Here is a tiny trained network, its code and every weight. The questions are about switching its units off for an input and a target symbol, where a switched-off unit gives its printed mean instead of its output.

import numpy as np


def w(rows, s, z=0):
    codes = np.array(rows[::2]) - 128.0
    scale = np.full(codes.shape[1], s)
    scale[-1] = z or s
    return codes * scale


def f(y):
    return y / 2 * (1 + np.tanh(0.7978845608 * (y + 0.044715 * y**3)))


def softmax(a):
    e = np.exp(a - a.max(-1, keepdims=True))
    return e / e.sum(-1, keepdims=True)


def log_softmax(a):
    a = a - a.max(-1, keepdims=True)
    return a - np.log(np.exp(a).sum(-1, keepdims=True))


def net(x, mask):
    ids = ['ΔΞΠΦΨΩαβγεζθλμτ'.index(c) for c in x.split()]
    T = len(ids)
    res = E[ids] + P[:T]
    r = res
    for j in range(3):
        rows = slice(2 * j, 2 * j + 2)
        q, k, v = (r @ M[0][rows].T for M in (Q, K, V))
        z = softmax(np.where(np.tri(T) > 0, q @ k.T / 2**0.5, -1e9)) @ v
        o = O[0][rows]
        res = res + np.where(mask[j], z, o[:, -1]) @ o[:, :-1]
    y = f(res @ A[0][:, :-1].T + A[0][:, -1])
    res = res + np.where(mask[3:11], y, B[0][:, -1]) @ B[0][:, :-1]
    return log_softmax(res[-1] @ U[:, :-1].T + U[:, -1])


Q, K, V, O, A, B = {}, {}, {}, {}, {}, {}
E = w([
[92,130,141,94,136,181],'Δ',
[90,113,137,130,148,112],'Ξ',
[100,125,33,114,151,176],'Π',
[137,55,193,111,253,88],'Φ',
[100,211,145,142,158,211],'Ψ',
[110,123,197,95,128,176],'Ω',
[72,121,140,83,182,103],'α',
[146,112,114,138,147,143],'β',
[72,221,82,82,100,124],'γ',
[37,84,112,175,136,203],'ε',
[40,125,129,112,49,121],'ζ',
[149,169,136,71,177,173],'θ',
[120,127,102,83,117,143],'λ',
[85,130,57,212,137,68],'μ',
[103,132,198,137,180,170],'τ',
],0.0083)
P = w([
[172,77,146,92,68,138],'0',
[91,150,168,67,179,223],'1',
[86,154,149,95,185,209],'2',
[73,152,137,96,181,207],'3',
[62,155,125,101,176,200],'4',
[57,149,111,103,174,196],'5',
[50,142,99,112,176,185],'6',
[38,139,85,123,187,165],'7',
[34,144,71,136,179,171],'8',
[22,141,62,128,168,165],'9',
[16,141,46,145,176,151],'10',
[9,146,30,155,176,141],'11',
[1,140,14,164,167,134],'12',
],0.0051)
Q[0] = w([
[2,185,97,92,108,243],'head 1',
[244,89,149,130,116,26],'head 1',
[165,152,129,144,150,127],'head 2',
[80,147,93,115,163,170],'head 2',
[157,150,149,136,115,113],'head 3',
[152,124,124,121,102,90],'head 3',
],0.053)
K[0] = w([
[5,146,36,133,69,155],'head 1',
[184,134,204,115,128,140],'head 1',
[78,93,131,153,126,125],'head 2',
[194,97,156,155,59,95],'head 2',
[89,160,115,108,177,123],'head 3',
[86,144,139,99,172,163],'head 3',
],0.031)
V[0] = w([
[154,57,99,181,154,211],'head 1',
[51,93,214,174,80,127],'head 1',
[128,148,97,20,34,100],'head 2',
[252,192,126,107,121,152],'head 2',
[197,31,66,189,95,88],'head 3',
[72,168,52,125,176,162],'head 3',
],0.025)
O[0] = w([
[177,126,40,145,183,150,130],'head 1',
[108,53,90,217,73,118,129],'head 1',
[181,126,175,176,169,15,255],'head 2',
[237,206,118,146,141,160,113],'head 2',
[131,113,8,88,73,62,92],'head 3',
[78,179,132,207,126,166,143],'head 3',
],0.015,0.0081)
A[0] = w([
[144,125,144,108,100,253,119],'neuron 1',
[96,115,55,53,77,110,253],'neuron 2',
[26,121,60,74,112,188,85],'neuron 3',
[182,20,131,200,69,165,114],'neuron 4',
[143,107,74,128,225,140,101],'neuron 5',
[112,195,132,116,160,71,205],'neuron 6',
[136,174,57,93,53,71,13],'neuron 7',
[2,103,84,101,215,124,94],'neuron 8',
],0.0082,0.0066)
B[0] = w([
[92,72,78,148,101,143,155],'neuron 1',
[76,120,159,217,240,161,223],'neuron 2',
[242,107,124,141,109,85,194],'neuron 3',
[169,114,169,115,141,134,188],'neuron 4',
[108,84,120,112,151,147,204],'neuron 5',
[71,143,96,82,126,126,247],'neuron 6',
[107,127,91,9,20,164,155],'neuron 7',
[93,140,143,109,58,133,211],'neuron 8',
],0.015,0.013)
U = w([
[104,80,131,130,163,117,246],'Δ',
[23,66,122,164,203,106,151],'Ξ',
[50,185,3,245,122,60,194],'Π',
[145,35,85,181,196,120,70],'Φ',
[81,170,115,203,141,248,76],'Ψ',
[215,78,178,17,143,140,105],'Ω',
[40,128,194,91,84,134,143],'α',
[75,99,55,62,217,150,82],'β',
[84,153,155,224,247,66,45],'γ',
[125,74,162,227,47,86,92],'ε',
[86,19,135,78,151,18,27],'ζ',
[228,201,116,138,138,178,138],'θ',
[212,144,30,106,112,5,146],'λ',
[66,68,32,117,70,108,90],'μ',
[195,66,153,39,49,199,119],'τ',
],0.0036,0.013)

Each question gives the input, a string of symbols that net reads in full, and the target symbol t.
The units are the heads (2 rows each of Q, K, V and O) and the neurons (one row each of A and B). Each row of codes is followed by its name. A weight is (code - 128) times the scale printed after its matrix; where a second scale follows, it is the last column's (O, A, B and U).
mask holds one flag per unit, heads first, then neurons. A switched-off unit (its flag False) gives its mean, the last column of its rows in O or B, instead of its output. The means were averaged over made-up inputs and are rounded, as every weight is.
A unit's drop is (log p(t) with every unit on - log p(t) with that unit switched off) / (log p(t) with every unit on - log p(t) with every unit switched off).
The circuit of an input: a set's keep is (log p(t) with only the set's units on - log p(t) with every unit switched off) / (log p(t) with every unit on - log p(t) with every unit switched off). Starting from all 11 units, units are removed one at a time, each time the one whose removal leaves the highest keep (on an exact tie, the one counted first), for as long as the keep stays at least 0.8.
units of the circuit, in order: the units of the circuit, biggest drop first
unit that matters most: the unit with the biggest drop
top k neurons: the k neurons with the biggest drops, biggest first
heads that matter: for each layer, one digit per head in row order, 1 if its drop is at least 0.15 and else 0, layers parted by /
input ε ζ Ξ μ, target ε: units of the circuit, in order	head 2; neuron 3; neuron 8; neuron 6
input ε γ ζ μ Ψ ζ Δ, target ε: units of the circuit, in order	neuron 3; head 2; head 1; neuron 6
input μ β Ω τ Π Φ Ξ λ γ Φ μ λ, target μ: unit that matters most	neuron 7
input Ξ θ λ μ Ξ θ α λ ε, target Φ: heads that matter	101
input μ μ α Π ε ζ μ Ω θ Ξ α, target μ: heads that matter	001
input ε Ψ Δ λ, target Φ: heads that matter	100
input ε Φ γ γ λ α γ μ Ψ, target ε: heads that matter	010
input γ ε τ, target γ: heads that matter	011
input λ Ψ λ, target λ: units of the circuit, in order	head 2; neuron 2
input ε γ Ψ γ Π Φ α τ Φ Δ Ξ ε, target ε: top 2 neurons	neuron 3; neuron 8
input α Ξ λ γ Φ Ξ γ Π α μ Ψ, target Π: units of the circuit, in order	head 3; neuron 4
input γ γ Ξ α Δ α Δ λ Ψ α λ ζ, target γ: units of the circuit, in order	head 2; head 3
input Δ Δ ε θ Π, target β: units of the circuit, in order	head 1; neuron 5
input ε Ψ μ τ λ α μ β α Ω τ β β, target ε: heads that matter	010
input γ γ Π Ψ, target γ: top 2 neurons	neuron 7; neuron 8
input Ψ Δ γ γ Φ λ Ψ Ψ, target Ψ: units of the circuit, in order	head 2; head 3
input α τ ε α Φ ζ, target ε: units of the circuit, in order	head 1; neuron 6
input Ψ Ξ λ α α Ξ Ψ ε Ψ, target Ψ: unit that matters most	head 3
input γ Ξ Ω, target α: top 2 neurons	neuron 2; neuron 6
input ε γ μ ε ζ Π γ γ τ, target α: unit that matters most	neuron 8
input α γ Φ α ζ τ ζ Ψ β, target ε: top 2 neurons	neuron 6; neuron 2
input Ψ μ τ, target Ψ: heads that matter	011
input Δ ζ μ θ τ θ λ γ Ω, target α: top 2 neurons	neuron 2; neuron 3
input β β θ, target β: heads that matter	101
input ε θ ε μ ε ζ ζ Ψ Ξ, target ε: top 2 neurons	neuron 3; neuron 8
input α θ Φ μ μ Ξ θ μ θ, target Π: heads that matter	001
input ζ γ Ψ, target α: top 4 neurons	neuron 2; neuron 3; neuron 6; neuron 5
input Δ λ Φ γ λ γ θ, target α: heads that matter	100
input Π μ λ Δ Ξ θ Ξ γ α γ Φ, target Π: unit that matters most	head 3
